Each row is followed by its class number. Each block has new classes, again numbered from 0 up, in any order.
[  17  240 -300  221  137   17  224  -56 -331   42  -82   32 -109  -76
  -23  215 -231 -164 -157  -76  228   24 -233   19  211  -57  -89   80
  -47 -522   18  256]	6
[-125  -27   97   16  212   41  110  377  -29  -26   17  -91  -80  -72
  171  -55  152   15 -108   38   63 -173  343 -193 -103  113  134   95
  165  446  -43   23]	6
[-219  -97  610   19  276   70  327  323  230  149  -94 -167 -427  -72
  569 -226  399  -24  -40 -121  170  163   60 -149  -66   35 -184  -65
  141  311 -193  -19]	2
[  66  246   60   27  324  226 -161  313 -123  131  -15 -334  223   13
 -102 -479 -109 -186  173   35 -674  300  324    5  306  -31   11   21
  -18 -183   46 -152]	0
[ 295  371  -85  131  455  492 -121  215  -42  211   60 -388  325   79
 -138 -408 -331 -307   34   63 -819  142  425   35  522   47    5  107
 -206 -567  185 -366]	3
[ -11 -299  614  -55  243 -276   62 -276  429  287 -141 -103 -336 -220
  161   35  293  -68  -70 -160  275  150 -621    2  319  215 -163  -90
 -271 -436  413 -373]	1
[-118  165  -46  129  199  154  274  453 -205    1    2   30 -120  -55
  228  -83  -16  -95 -157   59  -12  -87  399 -179 -234   23  188  100
  217  305 -191  270]	2
[-100    7  709  193  311  178  303  158  -45  279 -293 -312 -583 -179
  271 -301  300 -146 -331 -133  313  242  -33 -121 -114  131  -55   52
  -97 -183   45  270]	7
[ -38  232 -637  238  201  118   78  205 -239 -168  140  266  261  109
  -41  181 -529 -207    5   71 -224 -270  260 -146   -9  -42  372   87
  162  236  -81  180]	5
[-661 -527  -59  152  468 -603   31  -51  209 -355  -41   -9 -401 -298
  384 -152   74  110  230 -349  286   60 -452 -369   96  329  437 -191
  245  327  502 -135]	0
[ 117   53 -349 -404 -356 -470 -569  208  -36 -306   83  120  690   96
 -116  305  139  164   94  185 -100 -125  304   35 -401 -145  126 -116
  132  563 -119 -185]	7
[ 222  287  190  203   96  370  254  -94 -104  417 -104  -26 -446 -101
  -11  -33   32 -170 -379  -98  206   37  -29   47  -45  -93 -383   29
 -152 -516 -158  289]	5
[-367 -461  608  -55  234 -354  189   36  417  -74 -124 -261 -599 -294
  496 -115  654  217  -49 -180  349  136 -535  -78   63  161 -185 -123
   43  222  381 -274]	0
[ 111 -172  706 -121  131  100  301   56  476  313  -38  -20 -281  128
  380   19  347 -193 -152  -46  225    3  -23  -68  165  226 -258   47
  -30   -8 -167 -224]	5
[ 233  394  298  -13  163  355  189  325   72  413  -87  -72  171  -15
 -126 -127   17 -100 -295  125 -140  -33  224   36  137 -121 -238  104
 -295 -239 -116 -233]	3
[-587 -249 -602   68  340 -458  -37  326  245 -542  188  129   72 -128
  313   -7  -34  144  216  -54 -135 -205  208 -430  -92  182  651  -29
  423  876  393  -67]	2
[-138 -324  347 -195  -41 -191 -295 -166  447  -94   91 -178 -101 -170
   63 -104  420   75   30   41 -111  -15 -182  -75  -51  116 -146 -150
  -40  165  420 -521]	2
[ 270  201  213  -95   25  151 -171  235    1  173   19   66  381  121
 -192  -65 -173 -120  -34  155 -273  -29  184   22   53  -96   58   50
 -107  -78 -137 -266]	7
[ 157  -14  423  -32  102   89 -225  100   79  122 -114 -156  172   50
 -167 -146   39 -191  -41  124 -136   42  -24   64  114   69  222  105
 -165  -99  216 -328]	0
[-171  -79   74   31  -74 -351 -127 -383  -49   99 -313  -68 -407 -135
   56   52  217   36   71 -205  574  322 -563   47 -437  230    1 -129
    0 -196  101  392]	1
[ 498  550   78  138 -115  596  598  -52 -159  668 -139  140 -143  239
  172  266  -46 -135 -329 -152  205  -79  142  191  -75 -106 -530   59
 -250 -575 -777  618]	3
[  12  -34  293   93  188  156  308   23   99  237  -68   85 -121   81
  147    7   34    2  -40  -35  204 -218   26 -140   48   67  -59  -39
 -128  132 -231 -151]	3
[  21  188 -328  152  333   82  117  209  -65   -1  105  107  191  -28
  -85   27 -437 -176  -17   20 -300 -103    0  -28  399  -44  199   81
  -72 -207  209 -156]	4
[-166 -115  150  -51  207 -238 -237  233   73  -32  -32  -14   67  -75
  112  -65  124   50  135  -45  -17   85   50 -215  -41   56  210  -84
  170  387   52  -86]	2
[ -70  169 -337   92  295  193  -93  400 -118 -243  273  -83  199  -41
 -149 -335 -312 -194   78  234 -695  -91  592 -211  283 -104  308  117
  168  142  247 -268]	2
[ 402  233  193 -212 -415  188 -203 -119   79  200   94   -1  212   74
 -188  138  188   -7 -113  206  -55 -241  104  209 -289 -185 -428  -18
 -187  -16 -237 -286]	6
[-193 -175  -29 -322  -97 -334  -70  413  248 -271   76   85  190   -2
  341  148  391  241  -27   59  168 -270  252 -184 -405   36  140  -99
  191  859  -72 -209]	7
[ 182  319   60  241  145  612  899   57   64  481   -8  322 -333   83
   89  313 -131 -187 -430  -16  479 -440   53  -26  117  -57 -269  222
 -206 -264 -482  384]	1
[ 348  335  301  244  229  561  458   69  -55  525  -96  -72 -325   72
  143  -29  -10 -286 -340  -77   62   80   94  101  179  -19 -351  155
 -153 -516 -323  344]	4
[ 517  429  180 -118 -102  334  421    1  161  545  -32  213   74  205
  121  360   32 -181 -338  -29  289 -216   55  125  -15   38 -626   66
 -251 -386 -634  -10]	3
[ 136  195 -208  -28  369  201 -246  318   29  -27   76 -270  516  106
 -208 -396 -381 -228  257  113 -733  163  390  -91  464   75  230   49
 -134 -264  201 -399]	5
[ 274  412  -90  -60 -222   45 -169  116 -176  139  -87  179  271  108
 -117  300 -111 -174  -95   92  150  -19   71   98 -394 -115   69   68
  -21    2 -306  302]	2
[ -88 -137 -453 -102 -184 -423 -437 -335  119 -214   -8  284  274   80
 -133  366  -33  -71  201  -72  212  -86 -307  -73 -262  166  392 -107
   46  256  190  127]	0
[ 305   52  570 -294 -124  267  -64   18  526  206  134  -73  120   75
 -109 -131  281  -77  -61  253 -233 -260   88   63   37 -112 -347  -32
 -332   71   39 -711]	7
[  23 -138  319 -321 -268 -433 -564   15  251  -94 -123 -102  348    8
  -62   62  355   92  113  106   29  139 -266  140 -319  -28   64 -136
  -41  291  189 -369]	0
[ 650  388   12 -283 -339  299  226   46   63  329  102  350  309  390
  -69  466  -44 -272 -204  200   79 -283  318  219 -108  -83 -449   92
 -144  -69 -743  -25]	4
[ 236  349 -237   44  -72  233  -81   41 -312  203 -107 -117  208  110
   21   55  -92 -137  -51 -119  -80  117  131  146 -121  -58 -217  -39
  -30 -313 -321  419]	6
[  78  189   53  -41  118  277  285   21   86  325 -102  -99 -246   -7
  217  -72  235   25  -58 -168   93   36  -12  121  -93  142 -451  -51
  -44 -109 -285  193]	3
[  78  147  413   64  160  170  166  254  -48  202 -142  -90 -128  -53
   96  -50  108 -217 -287   52  174  -34  149  -23 -113    0   13  110
  -82   30  -79  -14]	6
[ 609  485   23 -179 -422  494  -86 -217  -73  369  102  259  337  222
 -457  270 -205 -332 -208  241  -71 -215  110  309  -96 -183 -379  126
 -309 -532 -383  -46]	7
[  15 -144   -1 -307 -213 -364 -407 -156  186  -80   95  -67  131  -70
   15   35  305  174  147   32  -60  -48 -120   17 -166  -16 -283 -240
   -8  235  119 -506]	1
[ 134  171 -699   53    3   67  140  -78 -180   -5   88  225   97  198
   59  256 -285  -48  156 -129  -10 -123   36   36  103   31   33  -33
   64 -152 -243  366]	4
[ -91 -192  149 -229 -193 -439 -563 -114  222 -196   56 -201  141 -108
   60 -131  324  134  220   30 -133  100 -294   12 -122  -35 -113 -218
   53  198  358 -547]	6
[-252 -220  149 -290   64 -317 -420  257  353 -205   37 -226  197 -116
  122 -202  388  145  155  101 -149   91  108 -145 -202  203  129  -56
  125  583  315 -528]	5
[ 185  105  107  -62  106  220  209   84  259  209   78  184  122  244
  177  186   -9 -261  -34    9  121 -222  160 -141  109  100 -138   55
   -9  120 -384 -141]	6
[ 163  -88  183 -320 -281  -86  -75 -168  134  140 -152  -39  -81   51
  105  145  485  211   17  -96  182   53 -239  262 -255   -9 -450 -224
  -74   37 -257  -11]	5
[ 331   15  537 -440 -361 -163 -282  -61  265  210 -112 -114  206  127
  128  111  464  -12  -46   10   92  216 -128  227 -203   -7 -550 -202
 -128  -75 -281 -295]	3
[ 540  634  -88  201   77  331    5   36 -332  343  -47   93  292  200
 -259  170 -519 -441 -161   65  -77   92  123   90  124 -186 -151  120
 -173 -635 -442  168]	4
[-175 -185   66  -99  222 -220 -268  218  176 -250  103 -143  273  -70
   21 -179  -22  -36  224  153 -489  -11  -46  -53  264   -5  273  -71
   23  246  465 -644]	5
[-192    1  -47  534  691  352  686   55  -46  242  -77  128 -421  -72
  196 -123 -333 -289 -222 -209   42 -173  -89 -226  488  173  270  158
  -38 -285  158  201]	6
[ 193  331  238  116  238  740  693  434   15  509  -10   -4 -244   43
  379  -88  233  -48 -390  -65  151 -292  664  -68  -95 -131 -441   82
  -66   99 -711  220]	2
[-335 -230  372   -6  188 -305 -437 -208  164 -107 -125 -521 -348 -366
   98 -459  389   28   99 -170 -132  525 -436  -31   43  141 -156 -224
   10 -211  654 -271]	3
[ -27  124  -53    0 -180 -176  -49 -127  -81   93 -175   94  -12  -29
   83  258  118  -19  -83  -63  419   26 -152    7 -473   66   28  -37
  -33    2 -127  285]	2
[ -19  253 -572  283  275  119  289  195 -449    0  -24  203 -161   52
  176   75 -266  -47  -14 -109  205 -117  210 -225 -104  -45  173   13
  183   75 -338  556]	7
[ 148  -49  582  -39  128   26 -116  -80  382  296 -112  -47   45  -28
   19   39   92 -239 -129  -52   46  102 -297   27  153  185   35   56
 -217 -337  225 -267]	2
[ 457  254   76 -193 -181  199 -120  128  262  171  138  188  471  300
   -9  404  -14 -245 -173  176  -10 -172  243   19  -34 -154 -256   51
  -49  102 -448 -154]	1
[   0   -4 -200 -217   27 -135 -268  116  165  -51   31   16  435  137
  -32  -32   -6  -16  293   52 -325    8  153   -2   39   74  134  -86
   32  221   25 -242]	2
[  45    8  397    2  107  198   50   85  254  201   31 -220 -302 -162
  326 -245  436  -10 -194  -97   22  -78  -20  -25 -106  -27 -320 -105
  -64  126   62 -263]	4
[ -78  182 -401  224  348 -147  -47  174 -412  -12 -115   43   -2  -98
   47   61 -351 -114  -55 -223   91  137 -114 -195  102   54  284  -54
   38 -233   86  257]	4
[  23  161 -196   89  223  110   17  248    4  -85   46   60  156  107
 -100  -47 -189 -247  -34  149 -192  -79  305 -167   66   52  369  172
   55  161   58  -43]	0
[ -81 -242  113 -204  -43 -306  -56   21  368  -29   19  200  210  123
  144  171  243  165  139  -33   99 -245  -18 -130  -99   29   22 -167
   -3  641 -133 -365]	0
[ 417  240   74 -301 -539  117  -42  -26    3  215    6  142  109   40
   80  267  396  198 -246   13  175 -231   14  326 -436 -305 -586 -168
 -155  118 -444  -20]	3
[-222  217 -670  275  470  129  -21  276 -331 -187   46 -193  170   -7
   29 -333 -503 -185  236 -136 -597  135  180 -175  392  102  468   46
  153 -250  305  166]	6
[ -26 -137   52   14  211 -110  103  -83  198   45    0   81  -39  -12
    8  142  -46  -48   11  -28   77 -120 -237  -84  366   93   53    9
 -149 -122  232 -294]	5

A new block, with new classes numbered from 0.
[  -2   98  -85  300   46   90 -161 -136  -81 -297 -123 -248 -116  352
  -29   40  -11 -748  -54    1 -340 -126 -591   -4  -79   -2 -338  411
   65   59  279   -2]	4
[  -9 -138 -131   50  172   17 -106 -210    9  105  -53  507 -248 -488
  -61   89  -83  502   79  154 -325  149  270  490 -130  242  214 -322
 -261 -249  -96  233]	0
[ 210 -127  215   15  -34 -182  -38  125  345  328  257  -90 -204 -129
   20   26  -86 -122  111 -439  224  -95 -546 -350  125  -93  -66  415
   60  357  222  195]	3
[ -66  203  516  -21  153  -85 -125  154  168  390  -52  141 -249 -293
  517   71  188   17 -162 -245  198  138  -92   29   95   91  364  -24
  362  129 -187   38]	4
[-136    0  -22 -453  204 -238  -52  232  121  271 -254 -116  -91 -710
  202  266 -189  149  183 -291 -131  704  332   30  -32  187  560 -407
 -373  -87  366  -68]	3
[ 163  -35  255   89  -44 -126 -197   -7  105    0   83   -8  -10   77
  -60  -52   10 -206    2 -183  351 -427 -226 -493  146 -123 -257  690
  196  376  168  112]	3
[ 319  -15   48  277  517  226   50  142  425  458  183  -51   22 -145
  321   -6  121   78  362 -121  -28   56 -384   75   64  139   88  124
 -182 -165   65  323]	0
[-188  107 -267 -378  -40 -256  -58  197   61    1 -290 -228   49 -605
   86  349 -231   49  373    3 -385  596  436   62 -181  295  206 -470
 -267 -207  470 -140]	1
[-214  -32  -95 -244  262 -257  -71  285   53   98 -194 -199  -60 -667
  101  308 -198  103  327  -48 -269  474  490  -39 -150  178  359 -319
 -305 -178  517 -136]	8
[ 195 -177  208  302  -16  157 -244   -7   19   34   97 -209  -30  229
  227 -118  137 -334   79 -197  365 -107 -508 -475  187 -106 -411  642
  262  228  101   19]	9
[  72   45 -343   87  150  -24  -37 -196   48  291 -112  555 -211 -660
   43  162  -78  616  131   30 -344  230  245  541 -184  411  362 -378
 -327 -282  -35  256]	6
[ 235 -181  111  274  197  145  -47    1   -1  161  158 -141  -95   37
  361 -223   24 -185  109 -191  226   27 -409 -280  116  -99 -311  446
  242  276  156  176]	5
[ -12  -60 -274    0  -38   64 -199 -234 -165  117 -183  416  -58 -264
   77  203   20  651  -39   70 -149   87  287  365 -212  176  215 -139
 -198 -311 -107  101]	5
[ 144    7  -32  382  111  157  -36  -30  238 -262  -43  -84 -231  170
  -90  -46 -228 -637   69  -36 -616  152 -555  184  -57  -73 -267  154
  134   24  177  163]	8
[  40   38 -220 -113  235  -39   47  278  149   -4 -153 -408   33 -561
   48  249 -216   89  368 -150 -333  680  301  -24 -109  150  285 -393
 -293 -152  482 -112]	10
[  88  -37 -140  157   68   96 -242 -190 -161   -2 -160  363  -88 -419
  -46  208  -15  544  125   40 -276  235  142  439  -83  337  222 -236
 -461 -483  -30  136]	7
[  60  -74 -272  143  119   54 -115 -212   72  157  -21  365 -207 -440
   59  230  -80  548  153   37 -436  197  110  509 -273  251  184 -189
 -370 -343   17  226]	9
[ 168  -43   13  439  262  294 -112 -130   45 -273 -149  -57 -175  298
  213 -201 -107 -803   98 -167 -569  231 -850  183  105  -25 -316  349
  128  -81  177  147]	2
[-171  258 -214 -117  258 -247  154  218   69  235  -77  -79 -127 -665
  258  239 -236  123  277    3 -208  356  379   96  -88  356  416 -391
 -377 -315  404  -71]	2
[ 223   -8  -96  258  200   95 -143  -94  -50   62  -38  427 -269 -546
  105  188 -192  391   87  123 -477  212  245  539 -192  301  340 -322
 -289 -427   11  214]	10
[ 420   -8 -182  632  743  410  -19  137  177  433   11 -113   62    3
  585   -1  199 -157  452  198  -45   24 -433   81   65  182 -106  233
  181 -258  -14  195]	6
[ 415   78 -154  536  649  354   16   59  223  405   65  -51  -39 -160
  392  -20  224  151  460  113   -3 -109 -313  108   60  286  -76  175
  -20 -230  -74  222]	0
[ 108  109  -54  241  -34   48 -136  -97  -33 -374 -111 -289 -122  217
  -92  100 -163 -899  -82 -256 -629  294 -685   64  -81   51 -229  277
  -99   88  418   42]	0
[ 513  157  -35  711  793  469  155  169  183  313   95 -129   92  -71
  376 -131  356   43  332  157   -6 -144 -387   69   74  198  104  230
  -42 -303  -49  211]	9
[ -45  168  -80  205   82  -73   54  -95  127  -85   12  100 -267   53
 -128    3 -177 -503 -135  -78 -315 -117 -290  107  -43   10  -12  161
   19   89  213   75]	7
[ 203  211  508  274  731   12   -9  168  133  506   26  340 -322 -349
  593  -91   96   46 -133  154    4  -79  323  262  -88   21  486  -81
  566   87 -212  247]	0
[ 260  410  590  132  411 -250   26  255  161  434   68  262 -287 -423
  340  159   33   93 -164  -79   22 -124  -20  177   14  132  562  -69
  351   67 -165  206]	3
[ 181   46 -130  309   75  104 -162   25   -1 -370  -47 -260 -103  284
  -85   96 -210 -767   97  -94 -597  137 -679   88  -46  -45 -238  269
  -29 -108  380   71]	10
[ 483  126  143  515  589  214   94  237  407  367  303  -14  -65  -97
  298   28   53  -64  406   83  -32  -86 -559  104  147  229    3  185
  -55 -209   -9  401]	7
[   7  213  209 -137   40 -287   79  -40  337  582  -49  322 -384 -451
  321  202  -81  343 -132 -409   25  163    4  131 -144  132  493  -71
  249  206 -105  116]	9
[ 267   62   46  375  123  223  -31  -66  140 -200   -5 -176 -166   68
  100  -57 -264 -526   23 -226 -570  271 -575  142  -21    6 -229  251
   64   63  287  137]	1
[ -39 -205 -309   60   81  134 -228 -220 -181  135 -167  476 -144 -341
    5   67   64  620   31   65 -175  168  333  390 -200  189  263 -181
 -297 -355   -7  105]	0
[ 228  224  -19  126 -149  -85  -11  -76  123 -293  -72 -117  -99   20
 -349  141 -267 -485  -90 -347 -565  147 -585   51  -70  110  -11  237
 -152  159  350  123]	1
[   2   -2 -261  161  191  -65  -92 -123 -113  265  -80  359 -301 -588
  178  273 -162  486  133  -52 -353  318  216  450 -204  326  242 -262
 -269 -275  118  106]	9
[ -87  -13 -151   99  -52  -46 -150 -106  -44 -272 -125 -189 -146  291
  -89  104 -157 -850  -69 -117 -362  195 -753  -46   56    8 -331  312
  136  191  326  -18]	6
[-109   37  -95 -109  487  -74   -4  316   12  167 -149 -240    9 -589
  443  206 -217  -55  359  132 -215  634  469   87  -49  179  224 -407
 -212 -276  472  -46]	3
[ 163  160 -112  359   56   38  -30  -69  -99 -374  -26 -133 -177   81
 -172   17 -244 -762  -27  -66 -651  118 -541  124  -58  120 -265  229
  -32   53  468  120]	0
[  76 -287  206   18  -47  -57 -173   58  -39  311   53  -20  -48  109
  230  -65  160  -73   87 -164  617 -123 -430 -548  252  -52 -230  551
  414  358   10   33]	2
[ 301   59  328  459  275  285 -199 -118   89 -533 -112  -59  -54  165
  -45 -243  -71 -618   74   11 -531  143 -563  200   95   14 -338  230
   28  -44  131  290]	1
[ -56   61  318 -112  157 -224  -78  118  247  340  -38  105 -248 -228
  449  209  -88   85   33 -205  -50  193  -25   64 -105  -14  220    8
  405  110   61   85]	10
[  -7  -26 -441  134   66   80   12 -175 -181  295 -105  445 -199 -485
  145  137  -22  801   14  111 -163  220  342  439 -247  338  366 -242
 -267 -323  -50   68]	6
[-104   -8 -249  -22  391   57   13  271    9  227 -165 -129  -73 -582
  374   70 -221  195  425  118 -222  563  530  165  -78  166  212 -447
 -115 -311  369  -42]	4
[  31   67 -219  -20   22  -62   18 -248   16  127  -71  548 -187 -502
   18  223 -216  737  -27  -13 -360  165  417  532 -255  275  330 -345
 -280 -264  -85  184]	5
[ 324   14  -39  581  453  347   68  196   93  377  135 -116   32 -119
  566   58  102   17  378  174 -135  161 -455  162   51  259 -164  104
   51 -313  125  212]	1
[ 463   87  -86  529  665  332   41  151  299  530  133   47  -81 -189
  364   -1  262   95  371   22  -20  -82 -551  178   81  257  196  148
  -94 -300  -42  325]	7
[ 213  -16  366   42 -268 -129  -66   50  160  180  199 -107  -16  -72
   20    1  174  -27  -27 -388  510 -289 -487 -551  228   31   -3  539
   -6  320  -34   71]	10
[-208  214 -116 -321  147 -349  -39  268   42  205 -218 -164  -79 -624
  165  370 -224  -48  267 -152 -290  557  264   95  -42  240  403 -426
 -218 -158  369  -93]	7
[ 471   38  -60  542  612  392  123  181  417  415  168  -41  -21 -147
  348   -9  198  -59  405   41  -31   57 -565   75  154  263  -11   89
   -1 -177  -87  282]	8
[ 118  -85 -153  258  307  148   11 -176 -217   79  -78  459 -132 -382
  242   -9 -127  576  120  146 -438  250  182  591 -174  229  120 -188
 -230 -345   -8  313]	5
[ 441  265  111  419  662  307  -71  187  167  401  148   37  -26 -170
  504  -28  278  103  269   14   85 -135 -488  169  204  247  257  168
  -95 -349 -183  312]	10
[ 123 -221  217   98  185  -33  -37  134  -21  210  169   -8   -9   72
  228 -188   51 -121   87   36  463 -192 -216 -424  199 -149 -227  477
  367  350   63  197]	5
[ -42   87  430  -65  284 -174  -27   21  273  326   64  275 -291 -268
  283  113   64  157 -249  -80  196   33  210    6  -75  -11  312   -8
  474  376 -215  104]	8
[ 296   91 -152  422  554  258   93    5   89  282  170    7   12   82
  411  -56  251  -44  320  293  132 -199 -372   95    9  218 -153  192
  111 -167 -109  249]	4
[-265   48 -265 -273  153 -302    7  233   69  201  -90 -229 -176 -658
  129  394 -385    6  307 -124 -408  692  290  191 -163  223  300 -511
 -413 -157  511  -41]	4
[ 225 -131  465   -2  -99 -263  -26   83  228  250  229  -51 -193 -242
   29   67 -108  -46  -14 -484  101  -76 -494 -296   78  -15   68  404
  -53  402  155  242]	5
[-273  -61  -38 -401  150 -437   66  257  272  260  -59 -201 -143 -657
  208  454 -344   92  248 -223 -212  493  395  -91 -173  143  433 -278
 -363  -36  460 -120]	5
[ 231 -124  297  218  148   33  -60   30  132  106  172  -61  -78   33
  176 -175   48 -220  168 -161  238  -24 -616 -323  241  -59 -323  552
  356  345  101  278]	7
[  51  -18 -150  376  234  236 -169 -125  -65 -358 -120 -250  -76  385
  -48   -8  -49 -805  -22   53 -440  131 -583   96  -22  -59 -338  282
  -46  -45  262   34]	9
[ 518  178  -41  458  480  217   -8  132  384  385    0   -6  -46 -141
  408  125   70   27  511 -221 -207   27 -703  159   96  276   15  258
  -76 -335   18  274]	3
[ -16   84 -210  -50  253 -120 -111  264  -29  107 -305 -170   61 -442
  102  262 -285   76  352 -101 -485  383  306  148 -132   74  266 -275
 -215 -354  504  -27]	5
[ 441  136 -233  692  723  501   28   95   64  356  119 -122   66 -135
  537  -12  387   60  306  283   65 -165 -179   39  -28  261  -53  179
  125 -278  -14  100]	8
[ 443   46   89  550  579  355  112  112  326  391  190   26   53   66
  375 -123  234  -58  292   77   92 -266 -453   31  135  184  -45  284
  -26 -149 -121  292]	2
[ 300  188  -44  506  -83  245 -112  -65   -5 -381 -112 -297 -108  185
   78   -3 -150 -711   52 -185 -645  254 -762   73  -60   54 -329  365
   70 -108  356   68]	9
[ 325   62 -185  626  671  503  110  128  140  297  148  -30  119  159
  402 -178  273  -63  248  536  137 -298 -150   85  102  111 -166  158
  230 -219 -188  171]	6
[-292  -59 -129 -237  137  -84    3  185  116  190 -118 -247   39 -295
  362  240 -171  -40  176 -108 -124  566  344  -38 -143   74  213 -203
 -303 -170  389 -145]	8
[ 310   51 -192  351  633  212  117  126  253  489  125   79 -114 -246
  375   35   59  114  396  114 -113   -8 -316  263   61  216   91  -80
    7 -228  -34  279]	10
[-171   90  -79  -50  298 -136   -9  237  -57  136  -78 -152  -18 -490
  211  269 -204  100  127  267 -299  321  526  197 -187  173  382 -365
 -318 -322  320  -55]	6
[ -81 -108 -347  102 -142   78 -228 -341 -230  -20 -216  438 -189 -278
   77  165  -19  445  -85   61 -114   20  310  244 -207  205  104   18
 -236 -328    9  -82]	3
[ 150   34  -19  438  159  235 -170 -135  -56 -419 -120  -44 -111  305
 -150 -111  -86 -640  -37    8 -476 -106 -424  123  -18  -61 -252  313
   46 -115  261   38]	7
[ -25 -115 -281  -84 -183  -42 -131 -277  -48  109 -160  471 -297 -588
   -2  241 -228  575   71 -139 -477  516   75  604 -176  318  294 -481
 -443 -344  -43  188]	10
[ 214   26  359  150  301 -112  -36  -12  225  403  147  128 -234  -58
  290 -185  127 -110   64 -226  355 -198 -452 -184  182  -26  -77  359
  414  445 -182  311]	2
[  46  258 -147  276 -162   21 -100  -93    1 -151 -163 -118 -168  169
 -203  -61   29 -585 -176 -226 -261 -271 -432 -109  -39  -19  -56  397
   27  108  208  -60]	0
